array([[ -2.6,  18.7,  17.4, -11.0,   8.2],
       [  3.3,  20.0,  15.5,  -1.0,   6.2]]) out 20.0, 18.7

array([ 81.574, 178.101, -91.938, -53.962]) out 178.101, 81.574

array([ -2.3,  12.1,  -7.1,  -7.6, -17.2]) out 12.1, -2.3

array([[-100.1,  -32.8,  -18.6,    4.8],
       [ 202.9,    5.8,   51.8, -199.2]]) out 202.9, 51.8

array([-0.12,  0.10, -0.18, -0.14]) out 0.10, -0.12

array([ -82.01,   33.25,  145.02, -107.67,  -94.73,  -91.77]) out 145.02, 33.25
---
[[ 36 -53  17   4 -32]
 [-34 -40  33  36 -14]
 [ -4  49  12  23 -21]] 12

[[-22  46 -10  49  48 -25]
 [ 18 -22   2 -14 -22  38]
 [ 34  19  40  27  20   4]] 27

[[ -3  -2  -6  -2   5 -12  -7]
 [ -4  -3  -1   0  -5 -24   6]
 [  5 -14  18   9 -35   9  41]] -35

[[ 25 -42  -4 -35  45  -5  -9]
 [ 15 -15 -17 -12   7  17 -17]
 [ 14 -33 -24   3 -14  25 -27]] -14

[[ 14  -5  54 -22]
 [-14 -16   0  14]
 [ -2 -25   7   4]] -25

[[ 11  12 -18 -16  10  19 -13]
 [ 19  17 -39 -17  -2  45 -32]
 [ 17  20 -27 -24  15  29 -19]] 15

[[-35 -35 -29 -15]
 [-34 -35 -32  17]
 [ 43  36  42 -11]] 36

[[ 14  31 -20  11  16 -27  12]
 [-22 -47  24 -16 -23  32 -17]
 [-15 -33  16 -13 -18  25 -15]] -18
---
array([28, 24, 54,  5]) gives 28, 5

array([[ 44, -10, -23,  -1],
       [ 55, -25,  19, -10]]) gives 44, -10

array([[ 52, -10, -48,  -7,  -5,   2],
       [-13, -10, -14,  -7,  -5, -21],
       [-13, -10,   2,  -7,  -5,  -9]]) gives 52, -9

array([-28,  16,  -5, -56,  34,  35,  51]) gives -28, 51

array([[ 38, -41,  28, -49,  31],
       [  2,  -4, -24,   7, -37],
       [ -5,  46,   4,  13,   3]]) gives 38, 3

array([42, 38, 48,  0, 20]) gives 42, 20
---
[ 47  27 -33  37] --> -33

[[-48 -17 -21   2 -12  -2 -18]
 [-49 -13 -20  -5  -3  -1 -17]] --> -21

[[-23  -4  36  23  32 -23]
 [-13  22  -6  47 -19   1]
 [ -7  -4   7 -27  -1  -5]] --> 36

[-34   6  14  21 -40  19  24] --> 14

[[ -4 -20 -33   4   0 -12]
 [  0 -15 -47  10   1   2]
 [ -2 -14 -24   4   1   0]] --> -33

[[-39 -15 -17 -39  -9  -4 -30]
 [ 47  45 -36  34  31  28  50]] --> -17

[ 7 56 25  1  0] --> 25
---
[[-12   8  -3  -5 -48]
 [  7  12   2  -4  -6]
 [ 16 -28  -7  18  -6]] -> 16

[[ 42  22  35  -6  16 -35]
 [-28  -6 -25 -11 -27  24]
 [ 19  -5  18  21  34 -16]] -> 19

[[-19  -9 -19  49]
 [ 30  32 -28 -44]
 [ 45  50  40  20]] -> 45

[[  9 -23  20   0  -5 -23   4]
 [ 17   5  -1   5   4   4 -17]
 [ 23 -25  -9 -12   2  54 -15]] -> 23

[[-45  26   6 -15]
 [-46  27   5 -15]
 [-26 -11  22  16]] -> -26

[[ 38 -41 -47 -29]
 [ 38 -41 -47 -29]
 [-32  33  10  30]] -> -32

[[ -2 -40 -10  45  38]
 [ 12 -27 -11  30  55]
 [-23 -32   6  43 -35]] -> -23
---
array([ 30, -54,  39,  41,  43, -56]) >> 39

array([[-14, -22,  36, -41,  42],
       [-55, -46, -20,  47, -51]]) >> -46

array([-46,  -4,   4, -23,  -2]) >> -4

array([ 49,   9, -23,  -1]) >> 49

array([ -8,  41,   5, -10, -11, -17]) >> 5

array([-40, -25,  40,  27]) >> -40

array([45,  4, 43, -3, 16]) >> 4
---
Q:  0.146   0.013   0.045  -0.114   0.009
A: -0.114

Q:
 -44.3    60.8   130.0  -102.8     4.2  -116.4
 -62.8   -72.3  -157.6   110.9    43.3    94.7
-105.9   -49.3     1.5    39.3   115.7   -14.2
A: -102.8

Q: -0.635  -1.330  -0.953  -1.083   2.000   0.120   1.297
A: -1.083

Q:
  2.6   -8.1    0.6  -14.0   -5.8   -5.1   -0.8
 -2.6    3.3    5.4   -0.9  -16.9   -3.4    3.6
 -2.9   -0.8   -6.6   -8.4   16.2    2.1  -13.0
A: -14.0

Q:  0.13  -0.01  -0.10  -0.10  -0.07  -0.16   0.00
A: -0.10

Q:  14.9   14.0   12.2   -8.6  -10.8
A: -8.6
---
[-51  49  -6   8  35  46 -11] -> -6

[[-16 -23  30  15]
 [-42   0 -33  54]] -> -33

[ -6 -13  11  22  18  40 -27] -> 11

[-15  38  51  50  36] -> 51

[ -2  52 -31  31] -> -31

[ 7 33 50  2] -> 50

[15 27 47  5 27 -4] -> 47

[-18  22  19   5  -5  51] -> 19
---
Q: [0.00, 0.12, 0.03, -0.15]
A: -0.15, 0.00

Q:
[[1.226, -0.727, -1.196, 0.242, -0.051, -0.585],
 [-1.321, 2.000, 0.111, -1.000, 0.538, 0.271],
 [1.794, 0.182, -1.161, 0.530, -2.006, -0.821]]
A: -0.585, 1.794

Q: [120.7, -39.5, 1.5, -113.3, 17.4, -12.1, -24.6]
A: -24.6, 120.7

Q:
[[8.5, -7.7, -7.2, 8.5, -6.7],
 [-1.4, -1.6, 3.3, 8.5, 2.0],
 [4.2, -8.5, -22.2, -3.8, 15.9]]
A: -6.7, 4.2

Q: [172.21, 196.16, -49.64, 156.48, 101.90, -110.34, -149.53]
A: -149.53, 172.21

Q: [-12.4, -2.0, -9.9, -1.0, -4.0, 17.9, -2.3]
A: -2.3, -12.4
---
[27 55  8  2] yields 8

[[-42   0  54 -30]
 [ 15  39   6 -13]
 [  0   0   4   0]] yields 54

[  8  -9   7 -56] yields 7

[[ 17   6 -19   6]
 [-45 -14  49 -14]] yields -19

[-6  1 35 40] yields 35

[[-22  42  41 -15]
 [ 23 -43 -43  16]] yields 41

[[-29  31  18 -45]
 [-20  24  -8 -32]] yields 18

[-53  17 -46 -32] yields -46

[ 57  -1 -54   6] yields -54
---
0	-32	-43	-16	-44 >> -43

-7	41	2	-2
20	16	-18	-21
>> 41

-25	17	36	-7	54	52 >> -7

-20	25	5	48	-54	11	24 >> -54

6	23	24	-45	-56 >> 24

9	2	12	18	11	27	55
43	28	21	15	4	2	-5
>> 11
---
[[4945 6248 3318 4653 4435 4441 4332]
 [4033 5325 4297 2024 3521 3323 4064]
 [4651 4345 7991 3919 3985 2248 3246]] Answer: 3985

[[799 583 651 495 550 828 606]
 [622 318 278 271 190 613 636]
 [778 588 635 511 537 804 629]] Answer: 537

[[40 35 32 78 38 54 32]
 [48 49 24 66 57 50 26]
 [41 39 80 37 33 55 65]] Answer: 33

[[7 8 7 3 2 2]
 [6 5 2 1 3 5]
 [3 5 3 3 6 4]] Answer: 3

[[  54 -117 -133  117 -188]
 [-144   90   70 -197  116]
 [ 392 -439 -366  579 -536]] Answer: -366

[[65 21 86 36 16 42]
 [45 63 46 30 15 38]
 [59 21 86 35 16 41]] Answer: 35
---
[ -13.5   78.8 -132.9  201.6  161.3   57.5 -121.7] | 57.5
[-0.003  0.015  0.116  0.109 -0.106  0.050] | -0.106
[ 1.756 -0.655  1.558 -1.712] | 1.558
[  5.056   0.562 -11.862  -3.847   9.452  14.006] | 9.452
[-146.14   68.06   71.50  144.42] | 71.50
[ 186.75   91.39  122.97 -180.59   38.15   -2.88] | 38.15
